Here is a tiny trained network, its code and every weight. The questions are about switching its units off for an input and a class, where a switched-off unit gives its printed mean instead of its output.

import numpy as np


def w(rows, s, z=0):
    codes = np.array(rows[::2]) - 128.0
    scale = np.full(codes.shape[1], s)
    scale[-1] = z or s
    return codes * scale


def norm(h):
    return h / np.sqrt((h * h).mean(-1, keepdims=True) + 1e-5)


def f(y):
    return y / 2 * (1 + np.tanh(0.7978845608 * (y + 0.044715 * y**3)))


def log_softmax(a):
    a = a - a.max(-1, keepdims=True)
    return a - np.log(np.exp(a).sum(-1, keepdims=True))


def net(x, mask):
    res = np.array(x, float).reshape(1, 7) / 4 @ E
    u = 0
    for l in range(4):
        y = f(norm(res) @ A[l][:, :-1].T + A[l][:, -1])
        res = res + np.where(mask[u : u + 4], y, B[l][:, -1]) @ B[l][:, :-1]
        u += 4
    return log_softmax(norm(res)[-1] @ U[:, :-1].T + U[:, -1])


A, B = {}, {}
E = w([
[122,127,159,120,63,140,254],'x0',
[146,85,96,143,101,139,117],'x1',
[87,90,56,66,130,127,157],'x2',
[202,153,97,82,142,76,148],'x3',
[151,91,101,214,230,110,162],'x4',
[155,150,149,127,151,168,171],'x5',
[131,38,202,60,108,89,143],'x6',
],0.008)
A[0] = w([
[216,131,59,166,101,43,139,195],'0.n0',
[119,107,185,213,105,141,113,149],'0.n1',
[120,1,172,80,58,69,92,138],'0.n2',
[149,107,49,122,77,170,143,253],'0.n3',
],0.0073,0.0017)
B[0] = w([
[127,9,80,48,78,146,141,203],'0.n0',
[152,16,105,116,141,255,182,178],'0.n1',
[167,27,115,60,189,75,154,255],'0.n2',
[100,96,75,176,117,97,100,219],'0.n3',
],0.0091,0.0036)
A[1] = w([
[106,115,198,33,99,128,132,166],'1.n0',
[176,165,86,171,132,165,150,70],'1.n1',
[108,158,83,109,196,81,199,170],'1.n2',
[151,121,125,67,85,255,93,253],'1.n3',
],0.0081,0.0032)
B[1] = w([
[164,247,224,81,187,177,115,211],'1.n0',
[157,101,161,138,175,86,193,153],'1.n1',
[76,170,186,54,132,108,121,194],'1.n2',
[133,152,161,228,89,120,94,253],'1.n3',
],0.012,0.0047)
A[2] = w([
[255,25,226,190,184,115,159,222],'2.n0',
[129,31,115,174,207,78,105,39],'2.n1',
[146,81,181,99,227,96,239,43],'2.n2',
[78,159,139,102,243,86,86,251],'2.n3',
],0.005,0.0024)
B[2] = w([
[190,102,106,203,68,11,194,255],'2.n0',
[85,181,157,113,58,107,104,153],'2.n1',
[108,153,131,78,166,86,142,194],'2.n2',
[255,206,112,172,209,49,175,224],'2.n3',
],0.0093,0.004)
A[3] = w([
[87,205,176,202,133,157,72,162],'3.n0',
[172,54,131,20,186,85,178,185],'3.n1',
[54,148,2,58,31,135,189,5],'3.n2',
[192,90,154,115,118,56,216,238],'3.n3',
],0.0083,0.003)
B[3] = w([
[155,173,158,123,29,149,41,186],'3.n0',
[129,199,132,72,131,133,101,243],'3.n1',
[32,79,135,12,138,145,116,161],'3.n2',
[141,204,72,169,136,131,164,254],'3.n3',
],0.011,0.0079)
U = w([
[187,183,182,52,219,7,190,180],'0',
[150,191,218,194,54,184,56,237],'1',
[180,66,143,228,133,104,209,228],'2',
[127,50,91,99,152,75,59,73],'3',
[44,101,111,59,151,144,182,2],'4',
[90,47,194,125,114,209,117,17],'5',
],0.011,0.0051)

Each question gives the input, the list of numbers given to net, and the class t.
The units are the neurons (one row each of A and B). Each row of codes is followed by its name. A weight is (code - 128) times the scale printed after its matrix; where a second scale follows, it is the last column's (A, B and U).
mask holds one flag per neuron, layer by layer. A switched-off neuron (its flag False) gives its mean, the last column of its row in B, instead of its output. The means were averaged over made-up inputs and are rounded, as every weight is.
A unit's drop is (log p(t) with every unit on - log p(t) with that unit switched off) / (log p(t) with every unit on - log p(t) with every unit switched off).
The circuit of an input: a set's keep is (log p(t) with only the set's units on - log p(t) with every unit switched off) / (log p(t) with every unit on - log p(t) with every unit switched off). Starting from the 12 units with the biggest drops (on a tie, the unit counted first), units are removed one at a time, each time the one whose removal leaves the highest keep (on an exact tie, the one counted first), for as long as the keep stays at least 0.8.
units of the circuit, in order: the units of the circuit, biggest drop first
most important unit: the unit with the biggest drop
top k neurons: the k neurons with the biggest drops, biggest first
top k neurons in layer l: the k neurons of layer l with the biggest drops, biggest first
drop when u is switched off: that unit's drop, to one decimal
input [7,6,7,1,-8,-4,-8], class 4: most important unit => 3.n2
input [-3,7,-8,-7,5,4,-5], class 2: top 2 neurons => [2.n0, 1.n1]
input [-4,3,2,6,-6,4,-2], class 1: top 2 neurons => [1.n3, 0.n2]
input [-3,1,-3,2,7,-6,-2], class 2: top 4 neurons => [0.n2, 0.n0, 1.n0, 3.n1]
input [-3,-5,-7,0,8,-1,-1], class 2: units of the circuit, in order => [1.n0, 3.n1]
input [-3,8,0,3,-3,-7,-7], class 3: units of the circuit, in order => [0.n0, 3.n3]
input [7,7,-8,-1,-2,1,-1], class 2: units of the circuit, in order => [2.n0, 0.n1]
input [-2,6,6,3,-3,6,-3], class 4: units of the circuit, in order => [3.n2, 2.n3]
input [2,-1,7,-1,3,-5,-5], class 4: top 2 neurons => [1.n0, 3.n2]
input [-8,8,2,6,1,7,-5], class 3: units of the circuit, in order => [0.n0, 1.n0]
input [1,7,-5,-5,1,-8,8], class 0: units of the circuit, in order => [0.n2, 3.n1]
input [7,1,1,4,-7,-4,-3], class 5: top 3 neurons in layer 3 => [3.n2, 3.n3, 3.n1]
input [-6,1,-8,-1,7,6,-7], class 2: top 2 neurons => [1.n1, 2.n0]
input [-5,1,-4,3,7,6,4], class 2: units of the circuit, in order => [2.n0]
input [-4,4,-2,-3,3,-4,0], class 2: units of the circuit, in order => [2.n0, 0.n1]
input [-5,0,-2,1,1,8,-3], class 2: top 2 neurons in layer 1 => [1.n1, 1.n0]
input [5,5,4,1,-6,3,-8], class 4: top 2 neurons in layer 1 => [1.n0, 1.n1]
input [-4,6,5,-8,6,-4,7], class 0: top 3 neurons => [0.n2, 3.n1, 1.n3]
input [-6,1,7,6,-8,8,-3], class 1: top 2 neurons => [1.n3, 0.n2]
input [-5,4,-5,4,5,3,5], class 2: units of the circuit, in order => [2.n0]
input [-5,0,-2,-2,4,3,-2], class 2: drop when 1.n1 is switched off => 0.1
